Below is a small trained network, with its code and all its weights. Each question gives an input and a class and asks what happens when units are switched off, that is, made to give their printed mean instead of their output.

import numpy as np


def w(rows, s, z=0):
    codes = np.array(rows[::2]) - 128.0
    scale = np.full(codes.shape[1], s)
    scale[-1] = z or s
    return codes * scale


def norm(h):
    return h / np.sqrt((h * h).mean(-1, keepdims=True) + 1e-5)


def f(y):
    return y / 2 * (1 + np.tanh(0.7978845608 * (y + 0.044715 * y**3)))


def log_softmax(a):
    a = a - a.max(-1, keepdims=True)
    return a - np.log(np.exp(a).sum(-1, keepdims=True))


def net(x, mask):
    res = np.array(x, float).reshape(1, 4) / 4 @ E
    u = 0
    for l in range(2):
        y = f(norm(res) @ A[l][:, :-1].T + A[l][:, -1])
        res = res + np.where(mask[u : u + 9], y, B[l][:, -1]) @ B[l][:, :-1]
        u += 9
    return log_softmax(norm(res)[-1] @ U[:, :-1].T + U[:, -1])


A, B = {}, {}
E = w([
[156,164,224,84,187,32,120,183,255,137],'x0',
[173,178,149,158,125,111,119,182,96,137],'x1',
[181,188,179,135,71,129,70,188,164,116],'x2',
[149,157,228,241,65,213,229,160,121,190],'x3',
],0.00083)
A[0] = w([
[58,22,42,118,114,192,152,16,89,119,79],'0.n0',
[11,34,148,109,104,166,161,42,251,89,26],'0.n1',
[195,206,87,103,43,145,6,191,97,62,38],'0.n2',
[91,125,79,44,222,18,63,98,153,62,17],'0.n3',
[209,206,85,123,54,146,11,195,77,95,40],'0.n4',
[86,123,88,50,211,28,68,101,167,69,5],'0.n5',
[101,136,190,226,101,180,217,133,90,156,85],'0.n6',
[131,133,41,29,166,53,19,111,134,29,143],'0.n7',
[196,162,200,80,132,78,95,199,203,127,139],'0.n8',
],0.0023,0.0019)
B[0] = w([
[61,247,110,206,220,101,147,93,162,52,220],'0.n0',
[206,208,108,194,168,245,107,190,223,175,137],'0.n1',
[209,128,113,220,136,251,94,205,103,100,141],'0.n2',
[214,9,88,37,136,102,123,128,161,223,202],'0.n3',
[220,139,114,201,168,232,62,221,134,86,141],'0.n4',
[205,59,66,76,151,113,111,145,171,185,183],'0.n5',
[218,49,141,26,104,168,124,93,149,211,207],'0.n6',
[152,88,179,105,89,158,208,85,89,209,251],'0.n7',
[73,186,115,171,198,73,156,64,85,104,214],'0.n8',
],0.0018,0.0021)
A[1] = w([
[48,140,91,152,145,141,176,66,117,125,66],'1.n0',
[129,35,184,62,52,138,174,105,122,197,77],'1.n1',
[60,205,187,137,142,17,107,171,155,83,75],'1.n2',
[170,39,62,3,145,66,66,152,173,166,15],'1.n3',
[108,185,162,195,72,153,135,174,150,132,129],'1.n4',
[180,96,79,141,80,166,2,240,80,51,5],'1.n5',
[23,136,29,141,125,113,138,64,62,49,34],'1.n6',
[169,34,64,4,139,66,73,154,177,180,12],'1.n7',
[145,48,51,170,83,203,162,96,74,159,102],'1.n8',
],0.0035,0.0024)
B[1] = w([
[186,108,98,171,159,106,113,189,117,75,169],'1.n0',
[92,182,182,100,70,190,157,46,2,248,240],'1.n1',
[112,98,177,43,48,41,64,234,189,47,162],'1.n2',
[193,58,95,62,180,137,51,64,205,231,244],'1.n3',
[101,65,46,70,172,106,107,91,117,139,180],'1.n4',
[239,218,47,215,45,189,30,238,78,124,149],'1.n5',
[236,3,198,182,141,14,214,110,22,87,182],'1.n6',
[191,72,77,74,191,129,40,98,221,213,252],'1.n7',
[132,130,170,88,166,45,113,159,196,122,232],'1.n8',
],0.0029,0.0022)
U = w([
[11,80,10,79,61,203,48,46,118,12,3],'0',
[14,236,246,83,9,241,241,6,7,254,156],'1',
[8,216,246,9,17,4,57,248,237,11,157],'2',
[244,9,13,2,242,93,5,10,250,252,194],'3',
[250,249,9,245,19,251,2,251,31,76,175],'4',
[13,230,17,234,244,246,218,42,249,52,59],'5',
[222,7,97,249,233,10,251,44,3,6,184],'6',
],0.005,0.0049)

Each question gives the input, the list of numbers given to net, and the class t.
The units are the neurons (one row each of A and B). Each row of codes is followed by its name. A weight is (code - 128) times the scale printed after its matrix; where a second scale follows, it is the last column's (A, B and U).
mask holds one flag per neuron, layer by layer. A switched-off neuron (its flag False) gives its mean, the last column of its row in B, instead of its output. The means were averaged over made-up inputs and are rounded, as every weight is.
A unit's drop is (log p(t) with every unit on - log p(t) with that unit switched off) / (log p(t) with every unit on - log p(t) with every unit switched off).
The circuit of an input: a set's keep is (log p(t) with only the set's units on - log p(t) with every unit switched off) / (log p(t) with every unit on - log p(t) with every unit switched off). Starting from the 12 units with the biggest drops (on a tie, the unit counted first), units are removed one at a time, each time the one whose removal leaves the highest keep (on an exact tie, the one counted first), for as long as the keep stays at least 0.8.
units of the circuit, in order: the units of the circuit, biggest drop first
top k neurons: the k neurons with the biggest drops, biggest first
top k neurons in layer l: the k neurons of layer l with the biggest drops, biggest first
drop of u: that unit's drop, to one decimal
input [6,-8,8,-1], class 2: top neuron in layer 0 -> 0.n8
input [2,2,3,-1], class 2: units of the circuit, in order -> 0.n6; 1.n2
input [-5,-2,3,3], class 1: top 3 neurons -> 0.n6; 0.n8; 1.n7
input [-6,-7,0,4], class 6: units of the circuit, in order -> 0.n0; 1.n6
input [-3,-1,7,-6], class 4: top 3 neurons in layer 0 -> 0.n2; 0.n4; 0.n6
input [6,-8,-3,3], class 5: units of the circuit, in order -> 0.n1; 1.n3; 1.n7; 0.n3
input [-5,0,-8,7], class 6: top 2 neurons -> 0.n0; 0.n7
input [2,3,1,-1], class 2: top 2 neurons in layer 0 -> 0.n8; 0.n6
input [-4,6,-6,-5], class 6: top 2 neurons -> 0.n0; 0.n6
input [2,1,-5,1], class 5: top 2 neurons in layer 1 -> 1.n6; 1.n3
input [-3,3,1,2], class 4: top 2 neurons -> 0.n7; 1.n5
input [-7,1,-6,6], class 6: top 2 neurons in layer 0 -> 0.n0; 0.n7
input [-7,-3,4,-7], class 6: top 3 neurons -> 0.n0; 0.n6; 1.n6
input [-2,7,7,-8], class 4: units of the circuit, in order -> 1.n5
input [1,-7,0,4], class 5: top 3 neurons -> 0.n1; 0.n7; 0.n3
input [-2,7,-6,3], class 1: top 2 neurons in layer 0 -> 0.n6; 0.n8
input [2,-3,7,8], class 1: top 2 neurons -> 0.n0; 0.n6
input [1,-1,-7,5], class 1: top 2 neurons -> 0.n6; 0.n8
input [3,7,8,0], class 4: top 2 neurons in layer 1 -> 1.n5; 1.n8
input [8,3,8,-3], class 2: top 2 neurons -> 0.n8; 0.n6
input [6,-5,6,7], class 2: top 2 neurons -> 0.n7; 1.n2
input [4,3,8,2], class 2: top neuron in layer 0 -> 0.n8
input [-6,4,-4,-6], class 6: drop of 0.n0 -> 0.4
